Here is a tiny trained network, its code and every weight. The questions are about switching its units off for an input and a target symbol, where a switched-off unit gives its printed mean instead of its output.

import numpy as np


def w(rows, s, z=0):
    codes = np.array(rows[::2]) - 128.0
    scale = np.full(codes.shape[1], s)
    scale[-1] = z or s
    return codes * scale


def norm(h):
    return h / np.sqrt((h * h).mean(-1, keepdims=True) + 1e-5)


def f(y):
    return np.maximum(y, 0)


def softmax(a):
    e = np.exp(a - a.max(-1, keepdims=True))
    return e / e.sum(-1, keepdims=True)


def log_softmax(a):
    a = a - a.max(-1, keepdims=True)
    return a - np.log(np.exp(a).sum(-1, keepdims=True))


def net(x, mask):
    ids = ['αβγδεηλμξπσψω'.index(c) for c in x.split()]
    T = len(ids)
    res = E[ids] + P[:T]
    u = 0
    for l in range(2):
        r = norm(res)
        for j in range(2):
            rows = slice(2 * j, 2 * j + 2)
            q, k, v = (r @ M[l][rows].T for M in (Q, K, V))
            z = softmax(np.where(np.tri(T) > 0, q @ k.T / 2**0.5, -1e9)) @ v
            o = O[l][rows]
            res = res + np.where(mask[u + j], z, o[:, -1]) @ o[:, :-1]
        u += 2
        y = f(norm(res) @ A[l][:, :-1].T + A[l][:, -1])
        res = res + np.where(mask[u : u + 4], y, B[l][:, -1]) @ B[l][:, :-1]
        u += 4
    return log_softmax(norm(res)[-1] @ U[:, :-1].T + U[:, -1])


Q, K, V, O, A, B = {}, {}, {}, {}, {}, {}
E = w([
[42,136,135,58],'α',
[78,29,91,158],'β',
[131,175,176,92],'γ',
[152,159,153,124],'δ',
[109,37,94,137],'ε',
[129,129,194,75],'η',
[104,53,86,130],'λ',
[140,84,111,128],'μ',
[114,79,131,116],'ξ',
[31,210,131,193],'π',
[108,48,61,100],'σ',
[218,55,115,131],'ψ',
[3,101,88,51],'ω',
],0.022)
P = w([
[151,149,105,124],'0',
[212,5,173,158],'1',
[236,98,168,140],'2',
[220,72,145,172],'3',
[30,50,118,137],'4',
[98,89,120,111],'5',
[79,54,140,110],'6',
[78,58,185,95],'7',
[93,99,165,64],'8',
],0.014)
Q[0] = w([
[47,179,92,170],'0.h0',
[95,206,54,158],'0.h0',
[209,64,88,111],'0.h1',
[101,92,254,137],'0.h1',
],0.011)
K[0] = w([
[161,42,114,123],'0.h0',
[220,78,91,26],'0.h0',
[227,138,176,2],'0.h1',
[78,142,9,126],'0.h1',
],0.0073)
V[0] = w([
[116,140,197,92],'0.h0',
[126,110,99,244],'0.h0',
[161,87,228,44],'0.h1',
[159,67,86,148],'0.h1',
],0.012)
O[0] = w([
[68,81,143,103,199],'0.h0',
[193,168,3,111,18],'0.h0',
[124,80,212,86,254],'0.h1',
[129,110,100,118,148],'0.h1',
],0.014,0.0084)
A[0] = w([
[105,121,192,27,202],'0.n0',
[72,195,121,249,105],'0.n1',
[115,177,90,136,3],'0.n2',
[164,148,33,96,100],'0.n3',
],0.013,0.0049)
B[0] = w([
[117,92,77,140,248],'0.n0',
[165,160,250,163,132],'0.n1',
[168,138,172,118,129],'0.n2',
[125,129,160,119,137],'0.n3',
],0.02,0.018)
Q[1] = w([
[146,60,103,141],'1.h0',
[110,155,7,111],'1.h0',
[216,71,135,112],'1.h1',
[146,87,2,232],'1.h1',
],0.0096)
K[1] = w([
[120,224,119,143],'1.h0',
[103,201,254,172],'1.h0',
[145,189,15,109],'1.h1',
[128,174,172,206],'1.h1',
],0.0085)
V[1] = w([
[159,131,203,146],'1.h0',
[167,116,202,160],'1.h0',
[73,119,133,61],'1.h1',
[254,45,141,139],'1.h1',
],0.015)
O[1] = w([
[113,125,217,109,144],'1.h0',
[112,163,216,64,170],'1.h0',
[116,60,126,125,251],'1.h1',
[133,165,121,9,254],'1.h1',
],0.015,0.0059)
A[1] = w([
[202,78,129,205,30],'1.n0',
[177,92,242,81,254],'1.n1',
[137,211,143,216,4],'1.n2',
[125,251,151,74,161],'1.n3',
],0.015,0.0085)
B[1] = w([
[50,152,47,164,131],'1.n0',
[20,209,2,153,254],'1.n1',
[15,167,188,150,129],'1.n2',
[32,185,119,198,140],'1.n3',
],0.011,0.019)
U = w([
[74,179,167,214,169],'α',
[138,166,109,113,106],'β',
[83,133,193,108,146],'γ',
[101,146,115,111,22],'δ',
[162,142,91,74,170],'ε',
[100,65,254,53,254],'η',
[162,134,90,101,144],'λ',
[111,177,109,113,67],'μ',
[125,111,115,71,24],'ξ',
[113,146,142,113,41],'π',
[154,131,110,99,122],'σ',
[110,186,141,17,131],'ψ',
[106,77,87,222,154],'ω',
],0.013,0.0061)

Each question gives the input, a string of symbols that net reads in full, and the target symbol t.
The units are the heads (2 rows each of Q, K, V and O) and the neurons (one row each of A and B). Each row of codes is followed by its name. A weight is (code - 128) times the scale printed after its matrix; where a second scale follows, it is the last column's (O, A, B and U).
mask holds one flag per unit, layer by layer, with each layer's heads first. A switched-off unit (its flag False) gives its mean, the last column of its rows in O or B, instead of its output. The means were averaged over made-up inputs and are rounded, as every weight is.
A unit's drop is (log p(t) with every unit on - log p(t) with that unit switched off) / (log p(t) with every unit on - log p(t) with every unit switched off).
The circuit of an input: a set's keep is (log p(t) with only the set's units on - log p(t) with every unit switched off) / (log p(t) with every unit on - log p(t) with every unit switched off). Starting from all 12 units, units are removed one at a time, each time the one whose removal leaves the highest keep (on an exact tie, the one counted first), for as long as the keep stays at least 0.8.
circuit, biggest first: the units of the circuit, biggest drop first
most important unit: the unit with the biggest drop
top k neurons: the k neurons with the biggest drops, biggest first
which heads matter: for each layer, one digit per head in row order, 1 if its drop is at least 0.15 and else 0, layers parted by /
drop when u is switched off: that unit's drop, to one decimal
input ω ψ λ γ, target ω: circuit, biggest first => (0.h1; 1.h0)
input ω ω ω ω, target ω: which heads matter => 01 / 11
input η ω η η η ψ, target η: most important unit => 0.h1
input η ψ γ ε, target η: which heads matter => 11 / 10
input η ψ η ξ, target η: which heads matter => 11 / 10
input ω ψ λ σ η η η γ π, target α: which heads matter => 01 / 00
input ω η ε γ π γ, target α: which heads matter => 11 / 00
input ω ω η, target ω: circuit, biggest first => (1.h1; 1.h0)
input ω ε ξ, target ω: circuit, biggest first => (0.h1; 1.h1; 1.h0)
input α β ω η η ω ω ω λ, target ω: which heads matter => 00 / 11
input η ω ω ω ω ψ η δ, target ω: circuit, biggest first => (1.h1; 1.h0)
input ω η α, target ω: which heads matter => 01 / 11
input η ψ γ ω ω ω β ξ, target ω: which heads matter => 10 / 11
input ψ ω δ ω η π, target α: circuit, biggest first => (0.n1; 0.h1)
input ψ δ ψ η, target ψ: most important unit => 1.h1
input η η β, target η: which heads matter => 01 / 10
input η γ ε, target η: drop when 0.h1 is switched off => 0.4
input η λ λ, target η: drop when 0.h0 is switched off => 0.3
input ω γ η δ, target ω: drop when 0.h1 is switched off => 0.4
input ψ ξ ξ ψ, target ψ: top neuron => (0.n0)
input ω ω γ, target ω: drop when 0.n1 is switched off => 0.0
